Below is a small trained network, with its code and all its weights. Each question gives an input and a class and asks what happens when units are switched off, that is, made to give their printed mean instead of their output.

import numpy as np


def w(rows, s, z=0):
    codes = np.array(rows[::2]) - 128.0
    scale = np.full(codes.shape[1], s)
    scale[-1] = z or s
    return codes * scale


def norm(h):
    return h / np.sqrt((h * h).mean(-1, keepdims=True) + 1e-5)


def f(y):
    return np.maximum(y, 0)


def log_softmax(a):
    a = a - a.max(-1, keepdims=True)
    return a - np.log(np.exp(a).sum(-1, keepdims=True))


def net(x, mask):
    res = np.array(x, float).reshape(1, 8) / 4 @ E
    u = 0
    for l in range(2):
        y = f(norm(res) @ A[l][:, :-1].T + A[l][:, -1])
        res = res + np.where(mask[u : u + 10], y, B[l][:, -1]) @ B[l][:, :-1]
        u += 10
    return log_softmax(norm(res)[-1] @ U[:, :-1].T + U[:, -1])


A, B = {}, {}
E = w([
[186,81,47,26,209,173,115],'x0',
[199,165,123,204,97,102,236],'x1',
[44,126,11,210,46,174,197],'x2',
[167,116,209,154,76,82,62],'x3',
[40,45,134,69,41,112,250],'x4',
[100,217,79,4,146,9,156],'x5',
[149,201,193,45,119,191,170],'x6',
[62,210,221,178,162,230,96],'x7',
],0.0032)
A[0] = w([
[194,116,78,119,141,125,32,131],'0.n1',
[147,55,41,45,70,103,147,145],'0.n2',
[97,184,231,112,39,169,150,60],'0.n3',
[46,106,33,121,50,84,127,65],'0.n4',
[76,178,76,122,156,212,20,129],'0.n5',
[126,82,127,41,155,254,145,72],'0.n6',
[140,30,167,178,109,132,108,43],'0.n7',
[97,32,158,162,68,155,68,3],'0.n8',
[63,157,205,28,124,94,62,79],'0.n9',
[97,139,103,143,155,134,119,67],'0.n10',
],0.011,0.0017)
B[0] = w([
[197,167,128,123,145,130,163,211],'0.n1',
[200,88,147,115,195,105,96,254],'0.n2',
[153,99,177,221,105,149,170,205],'0.n3',
[113,126,80,116,90,89,224,234],'0.n4',
[104,114,121,146,143,194,21,225],'0.n5',
[150,181,5,119,100,148,169,210],'0.n6',
[99,157,178,137,60,140,99,183],'0.n7',
[87,137,205,163,123,133,109,184],'0.n8',
[102,118,206,57,124,102,120,218],'0.n9',
[141,123,137,137,141,165,139,152],'0.n10',
],0.016,0.0077)
A[1] = w([
[13,124,167,161,113,159,100,74],'1.n1',
[97,141,146,4,167,61,70,50],'1.n2',
[77,94,92,131,100,116,85,92],'1.n3',
[111,168,148,26,90,137,84,54],'1.n4',
[145,73,142,108,207,108,82,77],'1.n5',
[186,136,158,172,116,56,132,75],'1.n6',
[152,109,82,109,164,102,215,88],'1.n7',
[140,64,130,158,104,173,111,123],'1.n8',
[68,97,27,144,114,55,195,4],'1.n9',
[84,47,168,133,156,125,221,77],'1.n10',
],0.013,0.0023)
B[1] = w([
[16,95,184,139,87,134,64,213],'1.n1',
[177,14,88,137,180,43,65,205],'1.n2',
[204,120,191,124,132,151,133,142],'1.n3',
[110,55,145,139,129,41,173,176],'1.n4',
[108,75,83,88,122,75,95,194],'1.n5',
[154,173,177,60,158,110,180,211],'1.n6',
[30,86,145,165,100,132,105,254],'1.n7',
[51,181,139,46,138,58,123,175],'1.n8',
[100,59,27,201,86,191,252,217],'1.n9',
[234,226,79,97,166,134,101,204],'1.n10',
],0.015,0.0081)
U = w([
[1,153,238,176,64,161,52,239],'0',
[204,228,215,109,138,99,196,47],'1',
[174,28,107,69,198,28,61,174],'2',
[159,191,13,128,188,240,28,1],'3',
[99,110,20,183,82,157,248,171],'4',
],0.009,0.0019)

Each question gives the input, the list of numbers given to net, and the class t.
The units are the neurons (one row each of A and B). Each row of codes is followed by its name. A weight is (code - 128) times the scale printed after its matrix; where a second scale follows, it is the last column's (A, B and U).
mask holds one flag per neuron, layer by layer. A switched-off neuron (its flag False) gives its mean, the last column of its row in B, instead of its output. The means were averaged over made-up inputs and are rounded, as every weight is.
A unit's drop is (log p(t) with every unit on - log p(t) with that unit switched off) / (log p(t) with every unit on - log p(t) with every unit switched off).
The circuit of an input: a set's keep is (log p(t) with only the set's units on - log p(t) with every unit switched off) / (log p(t) with every unit on - log p(t) with every unit switched off). Starting from the 12 units with the biggest drops (on a tie, the unit counted first), units are removed one at a time, each time the one whose removal leaves the highest keep (on an exact tie, the one counted first), for as long as the keep stays at least 0.8.
units of the circuit, in order: the units of the circuit, biggest drop first
unit that matters most: the unit with the biggest drop
k most important neurons: the k neurons with the biggest drops, biggest first
k most important neurons of layer l: the k neurons of layer l with the biggest drops, biggest first
drop of u: that unit's drop, to one decimal
input [-2,-3,-1,4,8,4,-4,7], class 1: 2 most important neurons of layer 1	(1.n10; 1.n7)
input [-7,-7,4,4,7,3,-4,-3], class 4: units of the circuit, in order	(0.n4)
input [5,-2,-6,-8,3,-3,-7,8], class 3: 2 most important neurons	(0.n6; 0.n5)
input [2,-3,5,3,3,-4,-7,-8], class 1: 2 most important neurons	(0.n2; 0.n8)
input [6,-1,4,6,-3,-6,7,-1], class 3: units of the circuit, in order	(0.n6; 0.n5)
input [8,5,5,8,-3,-2,7,8], class 3: 3 most important neurons of layer 0	(0.n6; 0.n9; 0.n8)
input [7,-7,7,-7,-2,-5,4,4], class 3: units of the circuit, in order	(0.n5; 0.n6)
input [1,-7,-4,-8,-7,1,-6,3], class 3: 4 most important neurons of layer 0	(0.n5; 0.n1; 0.n2; 0.n10)
input [-3,-1,-6,-7,-4,-7,5,-4], class 4: 4 most important neurons	(0.n6; 0.n2; 1.n10; 1.n2)
input [6,4,2,4,7,-2,-8,1], class 1: 2 most important neurons of layer 0	(0.n2; 0.n8)
input [-6,-8,1,-4,6,-5,8,-3], class 1: 4 most important neurons of layer 0	(0.n3; 0.n8; 0.n9; 0.n5)
input [-6,7,8,2,2,-8,2,-4], class 0: 2 most important neurons of layer 0	(0.n7; 0.n8)
input [2,6,1,-2,-7,4,-6,-1], class 1: 4 most important neurons	(0.n4; 0.n2; 1.n9; 0.n6)
input [4,-4,-2,-1,7,-3,-5,-2], class 4: 3 most important neurons	(0.n6; 0.n4; 0.n9)
input [4,6,-4,0,7,0,5,6], class 4: units of the circuit, in order	(0.n6)
input [8,-8,7,4,5,0,0,-2], class 4: 2 most important neurons of layer 0	(0.n4; 0.n6)
input [-2,2,7,0,-5,-6,2,-5], class 0: 2 most important neurons	(0.n2; 0.n6)
input [-8,5,0,6,-2,5,8,-1], class 1: 2 most important neurons	(0.n5; 0.n3)
input [-1,0,1,7,1,1,8,0], class 1: 2 most important neurons of layer 0	(0.n3; 0.n5)
input [-6,-3,0,0,0,7,-7,-3], class 4: unit that matters most	0.n4
input [7,1,8,-5,-7,-7,8,8], class 3: 2 most important neurons	(0.n6; 0.n5)
input [4,8,-6,0,-7,-7,-8,8], class 0: 3 most important neurons	(0.n2; 0.n6; 0.n7)
input [4,-3,4,-5,-3,-5,6,0], class 3: 3 most important neurons of layer 0	(0.n5; 0.n6; 0.n4)
input [7,4,-5,4,4,-5,4,-3], class 3: 3 most important neurons of layer 1	(1.n9; 1.n4; 1.n2)
input [-7,1,-4,-7,4,-2,4,5], class 1: 2 most important neurons of layer 1	(1.n10; 1.n7)
input [-4,6,-2,6,2,0,-6,-6], class 1: 2 most important neurons of layer 0	(0.n6; 0.n5)
input [-3,4,-3,-1,-1,-6,-3,-6], class 0: units of the circuit, in order	(0.n7)
input [-4,8,-2,-1,0,-5,1,-1], class 0: drop of 1.n6	-0.1
input [-6,-1,-3,-6,4,0,7,-2], class 1: drop of 0.n3	1.3
